B, the same points and some others measured another way; then each row and its match in B:
B:
1: [-158  127   89  242 -110   50  126  -22   29  204   67  554   75 -180
  -31  -71    3 -220   65  570  -59]
2: [ 254    4  -42  -26   51   40  186 -114  271  -22  135 -142 -169  -97
   19 -154  -73  -49  173  285  239]
3: [ -93   41  211   49  -69 -277 -261 -117 -121   50 -167 -272 -220   43
 -189  145  225  215  109 -114  102]
4: [ -26  -44 -276  197   -8  157 -267  209  -54  153  162  -34   72 -320
  110 -242  -77    5   84  196  100]
5: [  66  362   68  -69 -288  -32 -179  -50   33  112 -362  425  295 -147
   57  142  110   62  115  381 -265]
6: [ 351  -21  126  272  219  -46 -167 -167   19   -8  277 -363   -5  234
   52 -282   40  321 -113 -563  197]
7: [-440 -230  152  432  351 -233   19 -278 -234  -42  252  -43  -97  439
 -325 -185  245  171  -39 -401  155]
8: [ 283 -131  -84  213  380   -5  182 -113  112  -43  292 -272  -94  254
   72 -394  226 -121  220  -78  172]
9: [ 134  -82   66  175  226   49  -72 -229  -58 -141  320  -50   64  165
 -116 -376 -218  208 -121 -240  119]
10: [ -88   12  259   17 -143 -455 -402 -456 -228  -32 -405  -31 -275  107
 -298  256  319  179   -5  139 -149]
11: [ 141 -105  -31   32  324  -40   36 -116  -51 -184  141 -228  -14  272
  -97 -368  150  -26  268 -109   57]
12: [ -31  170   74   28 -231  -47   12 -460  208  -42 -151  556  159  -97
 -111  100 -135  237 -183  390 -108]
13: [ 118 -175  126  262  290 -223   43 -472   32 -122  179 -195 -201  372
 -149 -198  214  150  -45 -244  138]
14: [ -14   67 -204   47 -226   25 -249  208   10  238 -131   14  -97 -486
  113   21  110 -164  259  608   24]
15: [  15  271  -71   12 -319   -1 -312 -187   40   51 -331  563  373 -232
   55   83   29  188  -46  405 -324]
16: [ 155  -95   80  176  183 -185 -206 -338 -135    8  106 -234 -165  258
 -105  -90  -27  187 -193 -197  126]
17: [ -57  125  127   76 -186  -11   21 -200  200  -32  -16  288   76 -175
 -105  -13  -39  211   22  208   38]
18: [  17   76 -100    3  -75  -41 -255   55   -7   74 -108 -175   16 -136
   21   -1   81  163  137   44   72]
19: [-158 -194 -162 -135  391 -284  -20 -661  -66 -467 -191 -136  117  659
 -343 -101  189  397   34 -329  -62]
20: [  65   -3  -27  -35  129  -40   33 -336   82 -121   65  -44   30  195
 -133  -73 -218  269 -128  -72  152]
21: [ 134 -219    5   37  229 -154  279 -472  222 -201  143 -165 -371  163
 -186 -192  112  -80  154  272  208]
22: [ -78 -105 -232  -27  -40 -135 -175  -53   93   -2 -129 -358 -245 -199
  -57   52  190  120  240  193  202]
23: [  64  -46  149  125  102 -213  141 -561  118 -115  -14  177 -124  246
 -181  -49  136   62  -44  189  -16]
24: [ 194    1  -79  -18   42   32   39   49  121   24   74 -188 -144 -136
   39 -172   40 -126  282  300  156]
25: [ 176  393  185   83 -362   84  118  -81  281  290  -87  590  155 -317
  136  149 -147  -39  -80  604  -50]
26: [ -37   60  170  237  151 -103   66 -294  -56  -37   48  324  161  305
 -119 -167  164   44    4  -23 -120]
27: [  56 -105 -112    5   92   31  343 -546  417 -292  143  263    4   26
 -149 -208 -136  146    2  329  126]
28: [ 210   49 -149  129  215  198   41  264  -34  189  294 -138   95    1
  180 -323 -136 -171  130   74  173]
29: [-272  -51   53  318  199 -128  215 -210   40   77  143  118  -19  271
 -126  -61  205   55   19  -60  155]
30: [ 332   97   26  263   86   39 -228  158 -199  335  182  -86  -36  -36
  200 -193  -25 -205  -25  131   35]
31: [  70   62  -71 -129   65  163  162 -159  222 -270  105  165  251   -1
 -103 -304 -205  186  161   88   49]
32: [ 149  190  200 -162 -206   45  -82 -152  178  -78   17  -49    3 -184
 -140   26 -414  412  -96  -21  214]
33: [  24   58  -40  -16  -83  -30 -184 -261    5  -39  -65  150   76  -69
  -94  -22 -183  211 -117  185  -12]
34: [ 152   18   27    4   41 -193  -21 -389  106   20  -66 -169 -178  161
  -71  128  -24  201 -130   42  166]
35: [ 207   51 -207   50   -5  155  220 -270  388  -53  109  318  163 -136
  107 -195 -142   39    3  421   49]
36: [ -55  159  239  -32 -103 -239 -224 -113 -159   39 -274  -24  -59   82
 -169  139  225  107  158   52  -77]
37: [ 291  -13   -8  464  140 -132  -21 -189  127  303  170 -151 -150  138
  229  -47  309    9 -120  -76  170]
38: [ 211  233  -26 -150 -163   18   76 -130  204  136 -134  134  -17 -146
   57  152 -211   -3  -10  494   83]
39: [ -13   10 -183 -115  -17  -77  -33 -259  178  -95 -146  -90   -4   -6
  -77   67   -2  252   62  126  116]
40: [ 169   71  -80  115  128  -59  -76 -129  -44  105  -39   45   92  165
   85  -92  134  -40   38  113  -57]
41: [ 115   86 -144 -129  167 -112   61 -188  -50  -12 -237   96   91  272
   -1  -21  190 -184  233  368 -152]
42: [ -91  -35 -175  -59 -149   60   -3 -209  280 -172  -25  134   23 -314
 -112  -98  -95  207  126  360  101]
43: [  37  258  -77 -488 -166  197  154  132  213 -159 -166   97  179 -264
 -100  -45 -328   28  385  492   73]
44: [  76  155  287   81 -218 -222 -113 -220   67  163 -132  -11 -259 -111
  -99  218   83  115  -36  209  100]
45: [ -45  349  178 -207 -283 -173    8 -322   95   50 -451  430  112   16
 -137  369  -14  140  -16  451 -157]
46: [ -74  -33 -287    6  -27  -67 -139 -283   89  -41 -162  128   63  -70
  -31   20   53  141    8  317  -31]
47: [ -66 -126 -160  -74  127  -92  193 -498  240 -294  -48  113  -30  134
 -204 -115   55  139  118  261   53]
48: [-204   93  170  247   98 -210  132 -176 -153  201  -82  357  -10  275
 -110   67  298 -225   82  295 -105]
49: [ -89  -17  -49   -9   50 -226 -151 -547  -26 -170 -235  169   78  248
 -200   60   88  295 -109   56 -122]
50: [-390 -182  103  457  289 -158   38 -185 -215   54  264  101  -64  308
 -229 -204  200   25  -30 -175  106]
51: [  37   17   36  235  -91   51  -41  -92  149   33  145  178   -3 -247
   -3 -200   35   55   70  234   61]
52: [  82  194  225  125 -111 -171 -256   44 -116  176 -160  -73  -33    3
   -2   67  294   55  162  -10  -52]
53: [ 166  320  272  172  -29  -84 -108 -358  -50   23 -122  525  449  328
   -1  -28   53  266 -216 -156 -296]
54: [ 328 -185  -95  163  389   33  115  -37  121  -94  374 -509 -161  184
   59 -445  134  -22  238 -220  298]
55: [ 161  166   83  125 -195  197  154   61  315  114  204  273   42 -396
   82 -176 -168  -31  105  414  148]
56: [ 180   -8 -119  132   25   70   89 -239  264    4  162   93    9  -90
   59 -156 -119   98  -60  217  143]
57: [-177  202  119   14 -271  -73 -121   -1   33  150 -190  201   11 -240
  -95  178   32  108   95  305   18]
58: [ 133  146 -192 -121    1   31  -62   73   86   79 -121 -130  107  -40
  109    6    6   59  179  154   80]
59: [ 136   15  -33   62   90  -95 -162  -45  -68  118   -2 -268 -126   66
   17  -23   46   49   45   13  128]
60: [ 114   29 -103   69 -110  105  -55  114  146  115  106  -51 -105 -375
   72 -140  -61  -64  185  392  165]
61: [-291   35  249   87   65 -268  -93  -98 -264   56 -128  -31 -131  232
 -283   81  237   15  154  -16   12]
62: [ 271  100  -47   43   -9   42  142 -423  341  -66   50  258  128   27
   43  -82 -152  197 -148  206   40]
63: [-134 -158  237  242  -23 -263 -237 -441  -15 -108  100 -192 -290   29
 -308   -8   27  442 -188 -268  206]
64: [ 260  136   77 -160   -7 -152   57   97   32  261 -112 -461 -401  -20
   36  201   34 -202  226  323  292]
65: [-178   -1 -284  -37 -197   27 -147 -151  271  -85 -113   20   84 -331
  -48   51  -56  395   53  176  143]
66: [  97  113 -135 -128   35  -25  -16  -44   74  -24 -157  -46  103   46
   28  -31  101   31  232  184   -4]
67: [ 172  -64 -262  -20   22  149  397 -193  557 -116  187   27  -89 -250
   62 -214  -54  -26  228  491  276]
68: [  33    8  -27   99   44    8 -419  189 -226   24   52 -278   67  -80
  -20 -237   61  155  165 -214   39]
69: [ 123  -88  176  215   25 -172  162 -263  199   72  147 -140 -430  -46
  -85  -52  177  -93  113  270  250]
70: [ 112  120   47  133 -190  115 -106  -90  126   75  106  293   90 -305
   17 -127 -222  101  -76  306   32]
71: [ 237   71 -173  -45  144   -8  189 -385  138 -100 -119  413  198  200
   46 -171   87 -192  114  536 -224]
72: [  95  -50   89  174  108  -67 -368   70 -259   78  154 -367 -126   14
  -58 -207    4  119   31 -236  140]

[  28 -144  222   41  215  239 -142 -118    0  -55  142 -149   -4  -72
  179 -161  -41  -63  220    8   -9   94   47 -146   98]	15
[-142  -39   30  -38   -7   39  -27  -23  -14  171 -135 -139    4   84
   -1  -43  -36   -7   76  -19   10   69  -34  -51  -77]	35
[ -51   52   94  155 -183   73  -36 -106   23    8 -133  -89  -13  108
   26   50  -76  -46   46   87  155  -64   53  -34  -56]	21
[ -90   50   16  -85   86  -42   81   41  -26  201 -117  -55  100  -22
  -38  -24    5  -82   67   38 -114    7 -154  -37 -153]	62
[ -31   -4   89  -32   56   11 -229   51  -11  -98   94   -1 -111   86
   45  -58  -45  183  125   13  155  -24  123  -23   33]	22
[-165   63  -69 -131  160 -152  167    2   79  303  -61   27   82  -68
 -118  -90   70  -50  -14   43 -234 -184 -164 -132 -133]	32
[-59 -32  92   0  -1 -63 -31 -89 -34  62 -26 -30 -11 -57 127   7 -30 -15
  67 -34  15 -24  68 -43  51]	66
[ 155  271   25  -20    9 -285  112  155   15 -129  -68  310  232 -239
  179   64   79   66  -21  115   12 -263 -312   60  -61]	5
[  52  237  -20  -54  155 -273   -6  164  104  -89  -62  275  294 -103
  148   16   88   83  -36    9   36 -149 -306  148 -124]	68
[-184  -17  -29   40   55 -107  -45 -179   24   59   -2  -32  189   52
  -96  -27   26  -33  -41 -131   55  -10  -94  107   60]	31
[   2 -198  363   93  -87  160 -182 -302  -46 -250  122 -389 -287   86
   61  -21  -89 -136   96  -23    6  155  207 -199   18]	1
[ -47   47   40 -102  141 -100  -15   37  -18   -9   40  -20   85  -15
  -99  -60   47    7   33    4  -78  -19 -195   -9  -89]	12
[  37   60   71  -74   25 -208  -14    0 -125 -115  159  107  -10 -152
  -43   19   26   85   48   33  -13 -163  -44  -14  105]	36
[ -31   81   14 -137  157  -86  121  102  -51  182  -67   15  134 -115
  -29  -31   35  -73   84   66 -177  -29 -225  -43 -150]	6
[ -14   14  123   50  -71   41   12  -74  -28   -6  -61 -107    1   -3
   15   -2  -27  -69   61   72    6  -24  -64  -85  -53]	23
[ -36  -24  173  -97  194  -10   -8  -38  -65  100   75 -140  -66  -43
  -11    7  -35 -185  137   42 -189   69   75  -94 -145]	34
[-112  -39   49   86    9  140 -147  -69  154   -1  -67  -87    5  144
   69 -147  -21  105   55    4  150  -34  -25  -95    1]	42
[ -61  -46   87  -64  -74 -110   24  -92  -85  -30  -45 -130   -4  -43
  -16  -23   18    4   -9  -60  -57   22 -149  -66   14]	26
[ -19  258   -3 -172   72 -493   62  145  -26    2 -150  164  215  -52
   35  204   60  -73 -106  -70  -99  -18 -225  242 -294]	28
[ 100  241   41   58  -50 -110  -19  136  107 -205 -117  157  179    4
   77   17   49   90  -26  135  132 -169 -300   54 -167]	51
[  72  237   36 -128   86 -339   50  181  -54  -47  -96  187  217 -131
  107  140   51  -30   -9   13  -55  -40 -250  173 -200]	40
[  13 -176  334   69  -42   50 -121 -317  -27 -227  166 -280 -250  -25
   97  -28  -49 -117   55  -34  -56   41  187 -214   81]	61
[-134  -71   48 -168  134  -41 -174   70   23   69  -43 -111  -83  108
   66 -106  -12  140   84 -109    0  131    3  -42  -89]	4
[  55  331   -5   62  -77 -266   84  121   64  -45 -174  234  226  -27
   51  170   27  -37  -60  136   81 -222 -202  150 -227]	2
[ 127  285    3 -142  150 -398  254  168  -33  -42  -96  250  404 -306
   55   77  154 -115  -78   55 -219 -145 -573  121 -205]	53
[ -61  175   -4  101  -32  -84  -13   -6  136  -51 -177   40  256  119
   -8   30   30  -45  -67   21  120  -51 -262  129 -186]	27
[ -89   -1   90  151 -184  140 -101 -101   68   17 -145 -132  -66  173
   48   -6  -86   19   59   72  193  -33   91  -76  -45]	67
[ -43   -1  121   90 -100   46  -59 -104  -12   31  -43  -63  -76   25
   98   31  -80  -24   91   56   99  -63  155  -74   21]	24
[-108  -13   35  -90  109  -68  -66   11   25   93  -28  -35   -2   21
   42  -62   -1   50   57  -44  -28    6  -17  -38  -56]	39
[ -97   19   44  -87   59  -19  -16   45   -6  129  -98 -100    9   62
  -21  -32  -17  -17   69   11  -52   49  -76  -48 -158]	56
[ -28    6   83   20  -34   12   -9  -52   50  -59  -17  -62  -23    4
   -8  -94   23   52   22   68    7 -108 -124 -143  -20]	17
[ -93  -12   45 -135   61 -160    1    7  -53  157  -44  -14  -47  -64
   87    7  -15   17   56  -54  -85  -13   45  -48  -32]	58
[ -24 -131  236   48  182  298 -136 -138   89  -77  144 -273 -115   75
  -19 -200  -26  -90  165   87  -68   58   23 -250  -58]	63
[-183   36  -32 -241  271 -312  -16   27  -89  138   78  -18  140    7
 -223   28   59  -76  -10 -152 -189   95 -134  150 -142]	20
